Each row is followed by roughly how far along a hidden order it lies, from 0 to 20. A new part has a new order.
15; -9; 14; 7; 0; 9; 0; 0; 6; -7; -28; 5; -26; -4; -5; -13; -1; 3; 4; -7; -11; -12; -16; 5; 3; -2; 2; 2; 10; -1; 12; 3; -2; -6; -2; 9; -14	8
15; -33; 11; -1; 0; 6; -3; 7; 6; 4; 14; -7; -35; -2; -53; -22; -7; -24; 10; -38; 5; -14; -16; 25; -31; 6; -18; -4; 1; 4; -3; -1; -3; -7; 12; -2; -21	12
1; -46; 7; -3; -10; -1; -5; 44; -14; 14; 27; -8; -11; 1; -41; 1; 13; -52; 22; -8; 29; -4; -5; 28; -74; -8; -23; -2; -28; 16; -22; -29; 5; 1; 15; -2; 18	20
6; -7; 3; -32; 11; 5; -7; -64; 21; -9; 72; -9; -39; 3; -73; -26; -35; 24; -32; -57; -14; -17; 7; 22; -1; 6; -2; -1; 10; -21; -11; 9; -5; -11; -1; -18; -58	8
18; -11; 11; 7; 2; 6; 0; 7; 10; 3; -13; -1; -35; -5; -23; -23; -3; -8; 10; -21; -1; -11; -14; 8; -9; 6; -12; -5; 6; 8; 15; 5; -2; -8; 9; 3; -23	9
13; -14; 14; 4; -4; 8; -1; 11; -1; -4; -19; 3; -24; -4; -14; -9; 1; -10; 11; -11; -3; -12; -17; 17; -18; -4; -4; 2; 1; -1; 0; -5; 0; -4; 1; 8; -8	10
18; 6; 12; 20; 0; 7; 4; 13; 9; 0; -46; 7; -24; -7; 14; -13; 6; 4; 11; 4; -6; -5; -15; -13; 19; 1; -1; -2; 11; 10; 25; 11; -2; -5; 2; 11; -7	6
12; 19; 9; 12; 2; 5; 4; -19; 10; -12; -47; 11; -6; -4; 28; -8; -3; 30; -8; 7; -24; -2; -10; -16; 49; 0; 15; 3; 22; -8; 21; 21; -4; -5; -10; 11; -12	3
11; -57; 18; -3; -11; 7; -5; 21; -13; -2; -1; -1; -21; 1; -55; -2; 4; -40; 18; -21; 8; -15; -24; 44; -58; -7; -12; 5; -11; -1; -21; -23; 0; -3; 8; 6; 11	17
8; -6; 6; 4; 0; 4; 0; 17; 3; 6; -6; -2; -20; -4; -9; -11; 2; -11; 11; -10; 7; -7; -5; 5; -12; 0; -13; -4; -6; 9; 9; -2; 1; -3; 7; 0; -13	10
-7; -42; 6; -21; -10; 1; -7; 17; -18; 2; 39; -5; -3; 4; -35; 11; 5; -33; 4; -10; 17; -8; 1; 39; -71; -14; -9; 7; -28; -3; -36; -36; 5; 2; 1; -5; 17	20
13; 27; -1; 26; 8; 0; 6; 12; 18; 12; -25; -1; -21; -7; 12; -19; 2; 10; 9; -1; 1; 4; -4; -32; 36; 14; -10; -13; 14; 21; 37; 28; -3; -6; 11; 2; -21	3
-3; 33; -4; 0; 2; 2; 3; 3; 0; -2; -18; 5; 7; -4; 44; 5; 5; 23; -7; 22; -2; 5; 16; -22; 24; -8; 6; 2; -3; -3; 9; 1; 5; 2; -10; 1; -4	6
20; 6; 14; 20; 2; 6; 3; -2; 12; -5; -37; 7; -31; -6; 0; -19; -3; 8; 5; -8; -15; -8; -21; -6; 24; 5; 1; -2; 20; 5; 25; 20; -5; -9; 2; 10; -18	5
3; 50; -7; 10; 11; 0; 7; -26; 17; -3; -28; 4; 6; -4; 36; -8; -8; 41; -13; 8; -17; 9; 5; -44; 68; 11; 9; -5; 23; -4; 30; 32; -4; -1; -5; 1; -21	0
8; 5; 7; 7; 0; 6; 2; 9; 3; -1; -26; 4; -15; -5; 13; -6; 5; 2; 6; 4; -3; -6; -3; -4; 9; -4; -3; 1; 3; 3; 12; 1; 1; -3; -2; 6; -7	8
26; -18; 24; 13; 0; 12; 1; -14; 14; -14; -38; 9; -42; -5; -20; -24; -8; 6; 3; -21; -23; -18; -33; 13; 19; 3; 4; 4; 26; -3; 18; 16; -7; -11; 0; 14; -22	6
27; -2; 20; 27; 1; 9; 4; -4; 16; -11; -60; 11; -36; -6; 6; -20; -2; 11; 7; -7; -28; -11; -32; -4; 42; 7; 7; -1; 31; 4; 30; 25; -7; -10; 3; 17; -14	3
22; -3; 24; 17; 0; 12; 3; -31; 12; -25; -65; 18; -25; -4; 7; -15; -10; 30; -6; -6; -41; -15; -34; 7; 50; 0; 24; 9; 38; -16; 21; 24; -9; -10; -14; 22; -15	2
8; 28; 0; 12; 6; 1; 4; -8; 12; 1; -21; 3; -12; -5; 16; -15; -2; 21; -4; 2; -9; 2; 1; -23; 31; 6; 1; -5; 12; 6; 24; 19; -2; -4; -1; 1; -18	4
8; 17; 5; 9; 1; 4; 3; 2; 7; -2; -27; 6; -13; -5; 21; -7; 1; 14; -1; 6; -7; -2; -1; -13; 22; -2; 5; 0; 8; 2; 15; 9; 0; -3; -4; 6; -10	6

16; -5; 1; 0; -1; 9; 5; -38; 6; -4; 4; 3; -13; -7; -12; 7; -23; -2; -26; 16; -8; -10; 1; -18; -3; 8; 34; 6; 3; -8; 3; -9; 14; -4; 13; 1; 27; 4; -4; 16; -25; -12; -11; 3; -5; 1; -13; 10; -14; -10; 10; -1; -6; 10; 13; 8; -16; 14; -21; 1; -20; 5; -7; 2; -16; 9; -20; 3; -12; 5; -11; 20; 0; -20; -1; 15; 28; 8; -10; 10; -13; -1; 6; 14	19
-8; -6; -18; 23; 13; 26; 16; -31; 35; 5; 8; 9; 6; -3; -46; -8; -2; -8; 7; 11; 21; -12; -18; -13; -21; 21; -19; -15; -3; -21; 8; 23; -7; 8; -8; -22; 40; -14; 16; 16; -21; 15; -7; 23; -21; 13; 5; -25; -8; -20; -15; -11; 8; 20; -14; 23; -18; 26; -19; -18; 3; -19; -12; 0; 3; 5; 4; -11; -9; 6; 20; 8; -23; -15; 7; -15; 0; 12; -14; -7; 10; -30; 2; 16	12
-7; 3; -18; 11; 8; 24; 14; -20; 32; 5; 4; 1; 4; -5; -33; -3; -5; -6; 9; 8; 16; 1; -8; -6; -15; 5; -3; -4; -13; -20; 11; 20; 0; 2; -2; -17; 39; -1; 11; 21; -23; 17; -10; 20; -16; 15; 6; -22; -2; -19; -10; -4; 5; 18; -4; 11; -23; 26; -12; -8; -6; -4; -6; -3; -1; 4; 2; -16; -3; 9; 15; 14; -25; -22; 10; -15; 4; 13; -13; -1; 14; -29; 3; 21	15
0; -13; -16; 28; 16; 21; 12; -41; 37; 3; 10; 13; 5; -2; -45; -13; -3; -11; -1; 21; 17; -20; -22; -19; -24; 32; -15; -21; 8; -17; 5; 27; -12; 12; -13; -33; 46; -26; 17; 11; -19; 8; -4; 22; -20; 8; 0; -21; -12; -19; -13; -17; 8; 25; -19; 29; -15; 23; -31; -25; 6; -23; -17; 2; 6; 7; 4; -1; -16; 4; 18; 7; -14; -8; 3; -15; -3; 7; -14; -10; 3; -18; 3; 21	11
-21; -26; -24; 35; 25; 31; 15; -33; 47; 10; 15; 18; 22; 1; -49; -29; 17; -7; 23; 15; 35; -21; -34; -10; -37; 40; -46; -43; 14; -10; -3; 53; -32; 20; -31; -39; 37; -52; 26; -8; -8; 17; 8; 29; -22; 13; 14; -24; 0; -18; -26; -28; 18; 38; -43; 35; 1; 26; -34; -34; 33; -50; -15; 5; 19; 3; 28; 6; -10; 2; 36; -3; -26; 14; 15; -34; -31; 6; -8; -26; 6; -25; -5; -2	3
-5; 9; -8; -6; -2; 17; 9; -15; 12; 2; -4; -9; -4; -9; -7; 9; -13; 2; -4; -1; 1; 2; 3; -3; 3; -10; 22; 15; -20; -13; 8; -5; 15; -7; 11; 4; 17; 20; -2; 24; -24; 6; -14; 3; -2; 11; 0; -9; 2; -8; 1; 6; -2; 1; 17; -6; -20; 11; 1; 18; -17; 16; 3; -3; -13; 5; -16; -17; 1; 10; -8; 21; -21; -25; 10; 5; 16; 13; -5; 12; 5; -17; 4; 21	20
5; -10; -13; 18; 11; 17; 12; -39; 30; 0; 9; 8; 1; -4; -39; -6; -9; -10; -9; 19; 12; -16; -14; -19; -21; 24; 0; -13; 6; -17; 5; 15; -3; 6; -5; -17; 40; -17; 11; 14; -22; 7; -8; 17; -18; 7; -6; -13; -14; -18; -5; -12; 4; 20; -10; 28; -18; 21; -30; -20; -3; -16; -14; 2; 0; 8; -4; -2; -16; 6; 11; 11; -12; -15; 1; -9; 9; 8; -15; -5; 1; -14; 4; 16	13
-17; 3; -23; 14; 13; 31; 19; -16; 42; 8; 5; 2; 8; -3; -45; -9; 1; -9; 21; 3; 22; -5; -18; -3; -17; 7; -19; -13; -17; -24; 11; 23; -5; 3; -6; -23; 37; -6; 16; 21; -21; 24; -10; 24; -22; 20; 12; -35; 0; -21; -18; -5; 10; 16; -13; 13; -26; 26; -13; -12; 1; -15; -8; -3; 3; 3; 6; -18; -2; 9; 16; 12; -32; -19; 12; -16; -3; 15; -12; -6; 20; -41; 1; 23	14
10; -23; -9; 26; 16; 18; 8; -50; 27; -1; 14; 17; 2; -2; -45; -15; -8; -13; -17; 28; 14; -24; -21; -28; -32; 42; -6; -25; 25; -11; 1; 17; -13; 15; -13; -27; 32; -40; 13; 3; -18; -4; -2; 18; -16; 2; -7; -8; -23; -19; -7; -22; 5; 33; -21; 33; -10; 17; -41; -33; 7; -33; -18; 7; 3; 8; 0; 13; -25; 2; 16; 5; -1; -1; -3; -12; -1; 4; -14; -12; -10; -3; 3; 7	9
-3; -46; -11; 44; 27; 18; 4; -57; 31; 3; 23; 26; 17; 2; -42; -35; 8; -6; -6; 31; 24; -32; -47; -24; -42; 63; -33; -55; 40; 2; -14; 44; -37; 24; -34; -41; 17; -74; 29; -25; -3; -4; 16; 19; -20; -2; -1; 3; -14; -12; -16; -39; 14; 44; -47; 42; 15; 16; -51; -49; 39; -56; -21; 16; 16; 6; 27; 30; -24; -5; 40; -5; -7; 25; 7; -31; -28; -5; -3; -29; -19; 6; -7; -18	0

Next part:
16; -28; 5; 21; 3; -3; -6; -2; -6; -12; 5; -3; -17; 0; 12; 11; -6; 10; -2; 4; 12; -3; 6; -1; -10; -1; 15; -5; -13; -5; -14; -2; -8; 0; -2; -1; -4; -5; -5; -3; -24; 2; -12; -14; -18; 11; 15; -22; -12; -15; -3; 5; -1; -1; -14; 1; -10; 1; 12; -3; -3; -7; 2; 4; 6; 4; 6; -1; 1; -3; 6; -13; 9; 6	0
1; -56; -47; 14; -4; -24; 5; 5; 12; 11; -2; 16; -50; -9; 21; 16; -9; 28; -9; -14; -16; -3; -10; 23; -10; 7; 34; 38; -8; -12; -13; -10; -9; -44; 8; 33; 11; 22; 2; -10; -19; -11; 8; -6; -24; -21; 21; -2; 3; -41; -8; 26; -5; -64; -16; 26; -14; -9; -1; -5; 5; -5; -6; -25; 17; -3; -10; -24; -27; 0; 7; -32; 12; -3	16
14; -78; -28; 26; -2; -7; 2; -2; -3; -2; 1; 15; -76; -8; 27; 24; -58; 29; -4; -13; 7; 0; -2; 26; -18; 0; 36; 27; -14; -11; -26; -9; -20; -28; 7; 15; 7; 16; -6; -8; -41; -8; -11; -16; -43; 4; 32; -33; -6; -41; -9; 13; 3; -20; -24; 13; -20; -15; 8; -4; 2; -9; 1; -12; 20; -1; 12; -18; -20; -5; 27; -33; 19; 7	18
7; -74; -33; 11; -3; 9; 8; -11; -10; 1; -3; 14; -65; -2; 19; 25; -56; 14; -5; -18; 11; 3; -1; 37; -10; -2; 20; 28; -16; 2; -23; -8; -27; -15; 8; 6; 4; -1; -5; -7; -35; -12; -12; -3; -32; 8; 38; -29; -7; -36; -12; 13; 7; -23; -16; 6; -14; -16; 3; -4; 4; -7; 9; -6; 20; -1; 18; -14; -13; -5; 37; -26; 26; 9	12
6; -10; -22; 10; -2; 6; 3; -5; -6; -3; -5; 2; -40; 5; 7; 18; -26; 9; -7; -3; 5; 0; 3; 19; -9; 2; 16; 15; -6; 3; -13; -4; -14; -9; 6; 3; 4; 2; -2; -6; -13; -6; -10; -6; -16; 0; 16; -21; -8; -16; -12; 8; 4; -13; -10; -3; -10; -6; 3; -3; 1; -5; 4; -3; 11; 1; 9; -12; -9; -1; 11; -6; 26; 4	2
5; -62; -62; 5; -4; 6; 9; -8; -4; 5; -6; 12; -73; 0; 9; 26; -55; 16; -9; -22; 3; 2; -2; 32; -12; 3; 26; 27; -11; -3; -15; -9; -20; -26; 9; 5; 11; 10; -2; -11; -32; -14; -10; -5; -30; 0; 28; -19; -6; -39; -14; 11; 8; -40; -15; 7; -11; -18; -1; -5; 6; -7; 5; -21; 21; -2; 14; -19; -15; -3; 29; -22; 29; 5	13
0; -66; -58; 13; -3; -8; 8; -2; 3; 10; -3; 21; -72; -8; 18; 20; -41; 26; -6; -19; -2; 0; -7; 30; -10; 3; 30; 49; -8; -13; -16; -10; -22; -38; 9; 24; 11; 19; -1; -10; -35; -17; -2; -5; -23; -8; 33; -13; 0; -35; -8; 15; 3; -61; -11; 22; -14; -16; -1; -3; 6; -5; 2; -17; 21; -5; 5; -26; -23; -3; 24; -28; -1; 3	16
3; -79; -61; 18; -3; -7; 7; -4; 1; 7; -1; 17; -71; -9; 25; 20; -60; 24; -5; -19; -1; 1; -7; 36; -12; 2; 33; 40; -15; -16; -20; -9; -29; -34; 9; 24; 11; 13; -3; -8; -35; -18; -6; -11; -26; -5; 52; -18; 0; -41; -9; 15; 2; -57; -20; 18; -15; -16; 2; -3; 6; -6; 2; -14; 24; -4; 9; -22; -24; -3; 21; -36; 16; 4	20
9; -73; -46; 24; -1; 1; 3; -8; -7; 1; 4; 18; -86; -14; 30; 17; -71; 24; 2; -18; 13; 2; -3; 30; -18; -6; 37; 27; -17; -14; -24; -7; -26; -20; 8; 17; 4; 10; -9; -1; -41; -31; -16; -11; -39; 14; 47; -33; -3; -36; -6; 5; 6; -47; -23; 18; -18; -23; 3; -1; 3; -7; 6; -4; 18; -3; 15; -14; -19; -8; 33; -32; 14; 10	19
10; -35; -26; 35; 0; -53; -11; 19; 28; 4; 11; 11; -19; -23; 28; 4; 18; 40; -6; 0; -25; -10; -13; -2; -11; 7; 46; 23; -7; -30; -23; -10; 10; -54; 0; 48; 7; 45; 3; -8; -28; -4; 15; -20; -22; -28; 17; 6; 4; -40; 3; 30; -22; -69; -19; 47; -19; 1; 9; -5; 0; -6; -19; -25; 5; -3; -26; -20; -29; -1; -10; -49; -8; -14	17
12; -67; -24; 16; -1; 13; 4; -13; -15; -7; -1; 11; -65; 0; 18; 19; -71; 9; 0; -17; 21; 3; 4; 23; -14; -5; 22; 17; -20; 3; -20; -5; -31; 0; 6; -3; 2; -6; -9; -3; -39; -16; -23; -6; -53; 23; 38; -40; -9; -24; -11; -4; 10; -14; -20; 1; -8; -18; 5; -3; 3; -6; 10; 5; 18; 1; 26; -8; -5; -6; 34; -14; 20; 15	10
3; -65; -9; 3; -1; 2; 4; -4; -6; 0; -4; 5; -29; 1; 9; 14; -26; 9; -4; -9; 5; 2; 0; 18; -5; 0; 22; 4; -5; 1; -9; -4; -11; -7; 3; -2; 4; -1; -1; -4; -13; -4; -6; -2; -28; 1; 16; -16; -3; -17; -7; 4; 4; -10; -7; -1; -6; -6; -1; -2; 3; -5; 1; -3; 10; 0; -1; -7; -7; -2; 16; -10; 11; 4	1
13; -81; -31; 27; -2; -10; 3; -1; -1; 0; 2; 15; -72; -11; 28; 27; -51; 29; -5; -16; 6; 1; -3; 27; -17; 0; 45; 32; -17; -14; -28; -10; -16; -29; 7; 20; 8; 18; -6; -8; -43; -16; -7; -15; -42; -3; 43; -25; -6; -43; -7; 13; 1; -53; -24; 19; -18; -17; 7; -3; 3; -8; 1; -9; 20; -2; 10; -22; -27; -6; 26; -39; 19; 6	20
2; -33; -26; 2; -3; -3; 10; -2; 4; 3; -4; 7; -35; 2; 7; 25; -16; 13; -7; -8; -3; 1; -2; 19; -5; 4; 17; 19; -5; -4; -11; -6; -8; -16; 6; 12; 8; 5; 2; -8; -16; -7; -2; -4; -12; -9; 16; -7; -2; -28; -7; 11; 2; -29; -8; 5; -7; -3; -1; -3; 4; -4; 2; -9; 11; -1; 4; -4; -11; 0; 11; -22; 16; 0	4
21; -60; -10; 36; 2; -2; -7; -3; -7; -13; 9; 5; -53; -7; 23; 15; -43; 15; 1; -4; 18; -3; 4; 17; -17; -5; 29; -1; -18; -8; -25; -4; -21; -7; -1; -3; 0; 8; -11; -1; -38; -9; -18; -19; -34; 18; 44; -38; -10; -26; -2; 0; -1; -14; -26; 8; -21; -13; 15; -2; -2; -7; 2; 9; 18; 3; 15; -5; -2; -7; 19; -14; 10; 12	9
